Here is a tiny trained network, its code and every weight. The questions are about switching its units off for an input and a target symbol, where a switched-off unit gives its printed mean instead of its output.

import numpy as np


def w(rows, s, z=0):
    codes = np.array(rows[::2]) - 128.0
    scale = np.full(codes.shape[1], s)
    scale[-1] = z or s
    return codes * scale


def norm(h):
    return h / np.sqrt((h * h).mean(-1, keepdims=True) + 1e-5)


def softmax(a):
    e = np.exp(a - a.max(-1, keepdims=True))
    return e / e.sum(-1, keepdims=True)


def log_softmax(a):
    a = a - a.max(-1, keepdims=True)
    return a - np.log(np.exp(a).sum(-1, keepdims=True))


def net(x, mask):
    ids = ['βγδθλφω'.index(c) for c in x.split()]
    T = len(ids)
    res = E[ids] + P[:T]
    u = 0
    for l in range(3):
        r = norm(res)
        for j in range(2):
            rows = slice(2 * j, 2 * j + 2)
            q, k, v = (r @ M[l][rows].T for M in (Q, K, V))
            z = softmax(np.where(np.tri(T) > 0, q @ k.T / 2**0.5, -1e9)) @ v
            o = O[l][rows]
            res = res + np.where(mask[u + j], z, o[:, -1]) @ o[:, :-1]
        u += 2
    return log_softmax(norm(res)[-1] @ U[:, :-1].T + U[:, -1])


Q, K, V, O = {}, {}, {}, {}
E = w([
[130,125,133,86,166,159,143],'β',
[124,146,99,165,183,125,87],'γ',
[86,136,119,103,119,116,115],'δ',
[126,198,149,166,161,128,125],'θ',
[251,141,150,130,139,180,101],'λ',
[106,94,144,94,111,137,91],'φ',
[95,111,128,124,151,98,133],'ω',
],0.028)
P = w([
[104,137,116,141,112,168,184],'0',
[210,169,106,18,223,113,117],'1',
[186,83,84,157,42,133,60],'2',
[90,82,187,172,163,146,168],'3',
[47,130,158,36,147,90,8],'4',
[201,89,107,162,44,132,105],'5',
],0.018)
Q[0] = w([
[187,166,218,72,71,155,125],'L0H1',
[101,90,90,9,82,85,182],'L0H1',
[164,107,151,143,101,214,137],'L0H2',
[129,40,181,171,137,154,119],'L0H2',
],0.016)
K[0] = w([
[215,169,233,74,85,208,143],'L0H1',
[82,61,128,44,82,136,139],'L0H1',
[176,95,157,120,156,158,130],'L0H2',
[151,3,167,200,74,143,123],'L0H2',
],0.017)
V[0] = w([
[149,118,189,121,253,135,84],'L0H1',
[141,96,230,13,112,135,54],'L0H1',
[194,65,70,179,45,148,144],'L0H2',
[155,101,190,80,127,171,56],'L0H2',
],0.0064)
O[0] = w([
[108,99,129,43,88,81,163,232],'L0H1',
[131,189,45,136,167,37,213,181],'L0H1',
[179,36,175,69,66,128,160,169],'L0H2',
[1,54,165,102,138,155,118,253],'L0H2',
],0.0078,0.0046)
Q[1] = w([
[109,112,195,142,153,160,193],'L1H1',
[97,166,48,172,127,120,134],'L1H1',
[155,168,161,173,152,137,82],'L1H2',
[10,68,178,128,172,178,141],'L1H2',
],0.012)
K[1] = w([
[12,200,108,118,92,226,253],'L1H1',
[129,168,128,74,235,92,1],'L1H1',
[178,169,144,220,111,87,35],'L1H2',
[27,115,106,160,78,195,251],'L1H2',
],0.0073)
V[1] = w([
[138,149,159,20,210,124,76],'L1H1',
[79,255,24,73,98,150,119],'L1H1',
[64,84,174,62,233,185,97],'L1H2',
[240,193,148,66,156,126,182],'L1H2',
],0.0069)
O[1] = w([
[199,168,140,90,133,176,129,188],'L1H1',
[111,136,148,48,70,143,176,65],'L1H1',
[248,182,79,108,118,116,112,254],'L1H2',
[54,148,110,82,104,37,151,188],'L1H2',
],0.011,0.0048)
Q[2] = w([
[161,57,249,105,181,136,166],'L2H1',
[137,84,98,136,140,3,122],'L2H1',
[202,167,124,92,21,94,63],'L2H2',
[116,190,64,132,44,85,64],'L2H2',
],0.015)
K[2] = w([
[162,134,86,164,80,208,253],'L2H1',
[164,58,108,102,135,40,155],'L2H1',
[141,71,79,73,193,75,52],'L2H2',
[102,103,213,91,157,40,3],'L2H2',
],0.012)
V[2] = w([
[93,190,49,135,191,126,112],'L2H1',
[161,129,94,225,80,129,204],'L2H1',
[66,166,149,124,108,149,55],'L2H2',
[108,101,6,119,167,163,126],'L2H2',
],0.015)
O[2] = w([
[165,252,100,81,115,37,141,34],'L2H1',
[107,77,94,203,96,81,64,3],'L2H1',
[164,5,114,73,134,144,59,104],'L2H2',
[62,105,52,72,202,142,189,192],'L2H2',
],0.013,0.0036)
U = w([
[130,169,131,110,78,101,168,253],'β',
[163,139,122,119,207,173,63,54],'γ',
[68,92,170,62,63,188,91,92],'δ',
[219,132,147,134,8,117,89,93],'θ',
[104,174,188,190,93,191,123,154],'λ',
[98,110,88,151,143,200,208,55],'φ',
[106,105,89,166,100,58,121,149],'ω',
],0.012,0.0074)

Each question gives the input, a string of symbols that net reads in full, and the target symbol t.
The units are the heads (2 rows each of Q, K, V and O). Each row of codes is followed by its name. A weight is (code - 128) times the scale printed after its matrix; where a second scale follows, it is the last column's (O and U).
mask holds one flag per head, layer by layer. A switched-off head (its flag False) gives its mean, the last column of its rows in O, instead of its output. The means were averaged over made-up inputs and are rounded, as every weight is.
A unit's drop is (log p(t) with every unit on - log p(t) with that unit switched off) / (log p(t) with every unit on - log p(t) with every unit switched off).
The circuit of an input: a set's keep is (log p(t) with only the set's units on - log p(t) with every unit switched off) / (log p(t) with every unit on - log p(t) with every unit switched off). Starting from all 6 units, units are removed one at a time, each time the one whose removal leaves the highest keep (on an exact tie, the one counted first), for as long as the keep stays at least 0.8.
units of the circuit, in order: the units of the circuit, biggest drop first
unit that matters most: the unit with the biggest drop
heads that matter: for each layer, one digit per head in row order, 1 if its drop is at least 0.15 and else 0, layers parted by /
input φ γ δ φ, target φ: heads that matter -> 10 / 01 / 01
input λ φ β, target φ: unit that matters most -> L0H2
input ω ω γ φ, target ω: units of the circuit, in order -> [L2H1; L0H2]
input λ λ λ λ, target λ: units of the circuit, in order -> [L2H2; L2H1]
input λ λ γ λ φ, target β: units of the circuit, in order -> [L0H1; L2H1]
input ω ω φ δ, target ω: units of the circuit, in order -> [L2H1; L0H2]
input β β θ λ, target β: units of the circuit, in order -> [L0H2; L2H1]
input θ λ λ γ, target θ: heads that matter -> 00 / 00 / 00
input δ λ λ λ γ, target β: heads that matter -> 01 / 00 / 10
input δ λ λ β, target δ: units of the circuit, in order -> [L1H1; L0H2]
input γ θ θ, target λ: heads that matter -> 10 / 11 / 00
input φ φ θ λ, target φ: heads that matter -> 10 / 11 / 01
input ω λ φ δ ω, target γ: heads that matter -> 00 / 01 / 01
input δ ω λ γ, target δ: heads that matter -> 01 / 10 / 00
input γ φ λ ω δ, target β: units of the circuit, in order -> [L2H1]
input λ φ λ δ λ, target δ: units of the circuit, in order -> [L2H1; L1H2]
input θ θ λ δ, target θ: units of the circuit, in order -> [L1H2; L2H2; L2H1]
input ω γ β γ, target ω: units of the circuit, in order -> [L0H2; L2H1]
input γ β δ, target β: heads that matter -> 00 / 00 / 10
input φ ω γ γ φ, target γ: heads that matter -> 10 / 01 / 00
